Sufez: [122 129 130 128 134 133 130 131 126 129 132]
lizad: [135  59 175 108 195  99 103 174 123 161  95]
nef: [187 150 155 106 131 171 100 132 127 109 214]
koge: [131 106 143 121 149 119 120 142 127 137 117]
Pivur: [203 154 162 100 131 181  92 134 128 105 236]
Gusag: [102 105 137 101  94 106 137  94 134 106 157]
mikid: [109 111 134 108 103 111 135 104 133 112 149]
asked: [203 154 162 100 132 180  91 133 128 105 236] => Pivur
asked: [131 106 143 120 150 118 120 143 128 134 118] => koge
asked: [134  60 176 109 194 100 103 175 125 161  95] => lizad
asked: [109 110 135 107 102 113 135 104 133 113 149] => mikid
asked: [187 150 154 104 132 171  99 132 127 107 214] => nef

Ligek: [131  64 115 102 118 174 131 152 118 106 138 154 101 195 126  53 133 134
 136 141 149 119 140  39 125  91  29 112 172 150]
lizad: [118 217 172 143 100  97 143 161 168 142 194 101 169 135 123 152 146 118
  92 166  89 100 127 163 123 210 174 170  78  78]
Gusag: [126 110 148 173 109 120 186 156 155 159 158  87 134 134 118 158 168 120
 103 217 197 101 181 112 131 112  77 137 125 162]
buk: [135  39 104 167 144 135 164 112 118 149  87 110 104 100 121 161 144 127
 142 166 226 133 176 112 137  44  72 101 157 206]
asked: [126 110 148 173 109 120 186 156 155 159 158  87 134 134 117 158 168 120
 103 216 197 102 181 113 131 112  77 137 125 162] => Gusag
asked: [118 217 172 144 101  97 143 162 168 142 194 100 169 135 122 152 146 118
  92 166  89 100 126 163 124 209 174 170  79  77] => lizad
asked: [131  64 116 102 120 174 131 152 118 106 137 153 100 193 126  53 134 134
 136 141 149 119 140  39 126  91  29 113 172 151] => Ligek
asked: [135  38 103 168 142 136 164 111 119 149  87 109 104  99 121 161 143 126
 143 167 225 133 176 112 139  44  73 101 159 206] => buk

bifa: [120 125 111 136 160 124 133 112 134  67 125  76 212]
bisa: [120 125 111 136 160 124 133 112 134 147  81 132 160]
koge: [120 142 148 171 108  91 117 140 100 156  81 116 144]
asked: [121 125 112 137 160 124 133 112 134 148  81 131 161] => bisa
asked: [120 141 148 171 108  91 116 141 100 156  82 116 143] => koge

mikid: [124 205 132  91 103 134  64 104 184 121 120 152 115 171 121]
rit: [156  41 155 154 125 117 185 110  75 145 126 108  95 140 107]
lizad: [117 135  91 116 123 144 205 176 119 170 154 170 160 102 176]
asked: [117 134  91 116 123 144 204 176 118 170 154 170 160 102 177] => lizad
asked: [123 205 133  91 103 134  64 104 185 121 120 153 115 171 121] => mikid

Sufez: [113  82 138 161 106 116 128]
nef: [113  82 138  29  98  79  41]
mikid: [115  99 240 174 142 175 191]
asked: [113  81 138  29  98  79  42] => nef
asked: [112  82 137 162 106 118 130] => Sufez

mikid: [ 33  62  59 136]
rit: [ 50  54  59 137]
koge: [ 88  97  98 131]
Sufez: [ 89  97  94 129]
bifa: [108 111 113 132]
Pivur: [ 85  61  75 142]
bisa: [ 70  81  82 135]
Gusag: [ 46 100  87 129]
nef: [202 154 165 126]
asked: [ 89  97  95 129] => Sufez
asked: [ 71  79  81 137] => bisa

Ligek: [100  80 218 146  60 212 125 230]
bisa: [ 99  80 220 138  61 213 128 219]
bifa: [ 99  81 218 141  60 215 126 229]
asked: [101  80 220 136  60 212 128 219] => bisa
asked: [ 99  81 219 141  60 215 126 230] => bifa
asked: [ 99  81 218 141  60 215 126 229] => bifa
asked: [100  80 218 146  60 212 125 230] => Ligek

Ligek: [220 180 176 118 172 161 126 121  84  83 137 124 155 107 144 109 120 162
 133  52 124  93]
Gusag: [103  95 166 135 128  96 149 118  39 117 148 169 120 128 122 148 167  89
  82 118 179 134]
bifa: [111 137 120 135 116 190  94 143 165 159 141  59 151 128 110 124  96 120
 125 121  60 122]
bisa: [220 180 176 118 172 161 126 121  84  83 137 124 155 107 144 109 120 162
 133  52 124 130]
buk: [136 142 187 129 177  96 139 143  52 100 113 154 144 146 119  91 120  91
  93  64 147  99]
rit: [154 137 153 130 140 192 102 165  86  58 142  58 156 131 106  90  95  14
 115  71  75  96]
mikid: [167 143 128 134 104 187 115 128  64 106 151 105 176  97 126 121 125  74
  77  61 114 126]
asked: [153 138 153 131 141 192 101 163  84  58 141  58 156 131 107  90  96  15
 114  71  75  96] => rit
asked: [220 180 175 118 172 162 125 122  85  81 137 124 154 106 144 109 121 162
 132  52 125 131] => bisa

Sufez: [ 90 114  62  71 109 189 163 149 136 115 103]
nef: [153 144 122  95 145  95 133 149 111 134 143]
bifa: [122 123 125  89 136 153  97 218  93  98 130]
koge: [109 157 142  97 148 157 110 136 142 147 119]
mikid: [118 178 128  83 127 127 115 135 101 126 155]
Ligek: [ 69  60 148  94 144 161  94 143 206  78  74]
asked: [153 144 122  95 145  95 134 149 111 134 143] => nef
asked: [ 92 115  62  72 109 191 164 147 136 114 104] => Sufez
asked: [123 122 125  89 136 152  97 219  93  98 130] => bifa

bisa: [107 237 227  69  99 100 139  55]
koge: [ 86 146 169 200 100  82 154 161]
bifa: [ 73  58  76  96 188 135  95  92]
asked: [ 86 146 169 199 101  82 154 162] => koge

Sufez: [112 118 144 141]
bisa: [106 120 113 129]
Gusag: [ 87 247 142 167]
mikid: [ 97 141 113 130]
rit: [ 88 118 144 141]
asked: [111 118 145 141] => Sufez
asked: [ 88 117 143 141] => rit
asked: [106 121 115 127] => bisa
asked: [ 87 246 142 167] => Gusag

bisa: [135 129 173 168 119 141 187 165 149 160 141 152  79 125 130 131 137  92
 160  69 113 143 186 168  91 110 228]
Pivur: [131 125 175 167 120 144 185 165 149 156 142 159  77 127 127 127 140  94
 159  69 108 140 189 174  85 113 230]
mikid: [103 150 161 138 161 151 140 121 125 145 117 132  91 136 110 120 151  87
 142  62 148 123 178 180  92 144 183]
lizad: [125 140 126 151 159 174 146  62  59  78 136 152 165  85 124  94  69  73
 102  95 128 131 141 130 141 106  83]
Ligek: [103 118  98 176 118 172 160  83  27  92 132 152 131  94 103 105  75 113
 125  85 152 157 116  95 150 113  88]
rit: [104 150 166 144 159 153 141 120 122 145 119 133  85 133 111 127 154  88
 139  59 146 120 181 182  95 147 181]
asked: [125 139 126 150 159 173 147  61  59  78 135 152 165  84 124  94  69  74
 103  94 129 131 141 131 140 106  83] => lizad
asked: [103 119  98 176 118 172 160  83  26  92 133 153 130  94 103 105  76 113
 125  86 152 157 116  95 150 114  89] => Ligek
asked: [105 149 166 144 159 153 141 121 122 145 119 133  85 132 111 127 154  87
 138  58 147 121 181 182  95 148 180] => rit
asked: [136 128 174 167 119 141 187 164 149 159 142 152  80 126 129 131 138  92
 160  70 114 144 185 168  92 110 228] => bisa

mikid: [178 157 114 121  96 103 126 122 121 202 101 164  35  74 197 107  93 121
  89 116 150 117  98  93  88 140 109 109 162]
lizad: [128 139 116 145 135 148 136 126 142 130 110 140 112 137 140  94 124 116
 107 129 117 129 135 114 124 140 127 120 114]
buk: [128 106 145 130 112 148 126  97  99 118 132 121 137 142 157 140 151 105
 146 152  98 129  93 140 120 135 135 127 128]
Sufez: [115 106 108 102 100  89 139  79  81 106  88 136 150 142  88 187 190 150
 125  97 165  43  77 114 143 115  68  88 131]
Pivur: [128 133 131 130 108 155 114 151  92 136 114 144 112 153 111 128 120 113
 157 113 135 129 109 109 124 131 112 134 173]
bifa: [128 133 131 130 108 155 114 151  92 136 114 144 112 153 111 128 120 113
 157 113 135 129 109 109 120 131 112 134 173]
bisa: [ 78  94 125 158 186 145 124 140  70  52 189  81 207 221  65 111 155 116
 146 125  94 191 177 214 187  57 153 177 121]
Gusag: [119 121 120 142 151 131 124 129  92 112 149 113 137 158 123 111 128 118
 125 122 117 160 146 162 143  90 135 148 138]
koge: [178 148 122  90 147 162 165  79 113  70 123 156 105 121 174 111 132  76
 150 116 169  68 188 104 112 144 157 138  97]
rit: [128 139 116 145 135 148 136 126 142 130 110 140 112 137 140  94 124 116
 107 129 117 129 135 114 124 140 127 117 114]
nef: [101 130 130 118 135 134 139 111  95 112 101  93 124 127 123 145 147 113
  96 141 139 123 114 119 100 115 116 138 149]
asked: [128 133 131 130 108 155 114 151  92 136 114 144 112 153 111 128 120 113
 157 113 135 129 109 109 120 131 112 134 173] => bifa
asked: [ 99 131 131 119 135 133 140 112  95 109 100  95 127 124 122 144 147 112
  97 139 143 123 115 119 101 115 118 139 148] => nef

koge: [ 75 120 181 147 169 142 126 110 172  77 112  82 113 124  79 150 131 128
 175  65 114 149 143  11]
mikid: [131  81 130 141 138 155 133 124 199  91 157  58 131 122 149 212 118 149
 136 130  75  99 126  88]
rit: [130  44 177 154 114 156 166 139 181 111 191 111 141  96 162 193  97 119
 140 119  88 113 124  67]
Gusag: [132  89 110 148 135 160 127 114 180  88 167  56 113 124 131 198 126 186
 155 116  94 107 129 122]
Ligek: [131  81 130 141 138 155 133 124 199  91 157  58  98 117 108 195 118 138
 175 138 100  90 130 100]
Sufez: [103  57 146 144 172  83 108 150 158  83 182  85 116 168 114 199 161 161
 145  99  38 122 162  72]
bisa: [121  96 134 140 127 196 159 115 174 109 165  68 131  96 134 187  98 178
 148 111 136 116 100  84]
nef: [131  81 130 141 138 155 133 124 199  91 157  58 131 122 149 212 118 149
 136 130  75  99 126  77]
asked: [132  89 109 147 136 159 128 113 180  87 167  57 113 124 131 199 127 186
 156 115  94 107 129 121] => Gusag
asked: [102  58 146 143 173  83 109 150 159  82 181  84 117 168 113 200 162 161
 145  99  38 121 162  72] => Sufez

bisa: [143 155 144 149 109 118  88 163  81 129 160 115 101 134 119 131  96 131
 132 115 113 154 114 133 109 160 119 116 132 142 144 155 126 135 127 121
 180 124 156 126  56 126 167 128 105 113 144 160 135 141]
koge: [143 155 144 149 109 118  88 163  81 129 160 115 101 134 119 131  96 131
 132 115 113 154 114 133 109 160 119 116 132 142 144 155 126 135 127 121
 163 160  90 131 144 119 159 139 135  87  90 126 130 132]
rit: [143 155 144 149 109 118  88 163  81 129 160 115 101 134 119 131  96 131
 132 115 113 154 114 133 109 160 119 116 132 142 144 155 126 135 127 121
 180 124 156 128 149 156  84 148 133 150 135 111 131 135]
asked: [143 155 144 149 110 118  88 162  82 129 160 115 100 135 119 131  96 131
 132 115 114 154 114 133 108 161 118 115 132 142 144 155 128 135 127 121
 181 123 155 127 149 156  84 149 133 150 135 111 130 134] => rit
asked: [142 155 144 149 109 119  88 163  82 130 160 116 101 133 119 132  97 131
 134 115 112 154 113 134 110 159 118 116 131 142 144 155 125 135 126 120
 163 161  91 130 145 120 158 139 136  86  90 126 130 131] => koge
asked: [143 155 144 150 109 117  88 163  81 130 161 115 101 134 119 130  95 131
 132 115 114 154 114 133 109 160 119 117 132 142 143 156 125 134 127 121
 181 124 156 127  56 125 167 129 106 113 144 160 135 140] => bisa

koge: [142 132 123  95 128  39 110 178]
rit: [116  94 124 138 147  74 116 153]
lizad: [122 121 117 130 138  55 109 158]
bifa: [112 100 133 146  86  59 179 166]
Sufez: [112 100 133 146 149 204 133  95]
nef: [104 151 109 160 139 189 113  80]
bisa: [167 118 165 108  73  54 186 176]
asked: [103 152 108 160 139 189 112  81] => nef
asked: [142 132 123  95 128  38 110 178] => koge
asked: [121 122 115 132 139  54 107 159] => lizad
asked: [118  95 124 140 148  74 116 153] => rit
asked: [112 101 133 146  86  59 181 165] => bifa

Ligek: [185 119 176 168]
nef: [127 140 178 149]
mikid: [127  99 178 149]
Sufez: [119 123 109  18]
Pivur: [144  92 128  80]
bisa: [130 111  96 156]
asked: [127  99 179 149] => mikid
asked: [127 139 178 148] => nef
asked: [184 120 176 168] => Ligek

buk: [110 106 111 119 139 140  96 115 129 119]
Sufez: [127 116 105 128 114 114 110 123 120 128]
Pivur: [185  22  23  74  55  73  76 228  29  74]
bisa: [ 81 115 139 114 171 169 103  92 145 113]
rit: [163 169  84 213 108  99  88  94 184 212]
bifa: [127 116 105 128 114 104  96 100 171 194]
nef: [153 161  94 197 114 104  95  96 175 196]
Gusag: [ 80 113 142 109 173 171 102  91 145 109]
koge: [ 81 115 139 114 171 169 103  92 145 124]
asked: [127 116 105 129 114 105  95  99 171 193] => bifa
asked: [ 80 115 139 114 171 169 102  92 145 124] => koge
asked: [ 81 113 142 109 175 171 101  91 145 109] => Gusag
asked: [126 116 104 129 115 112 108 121 119 128] => Sufez

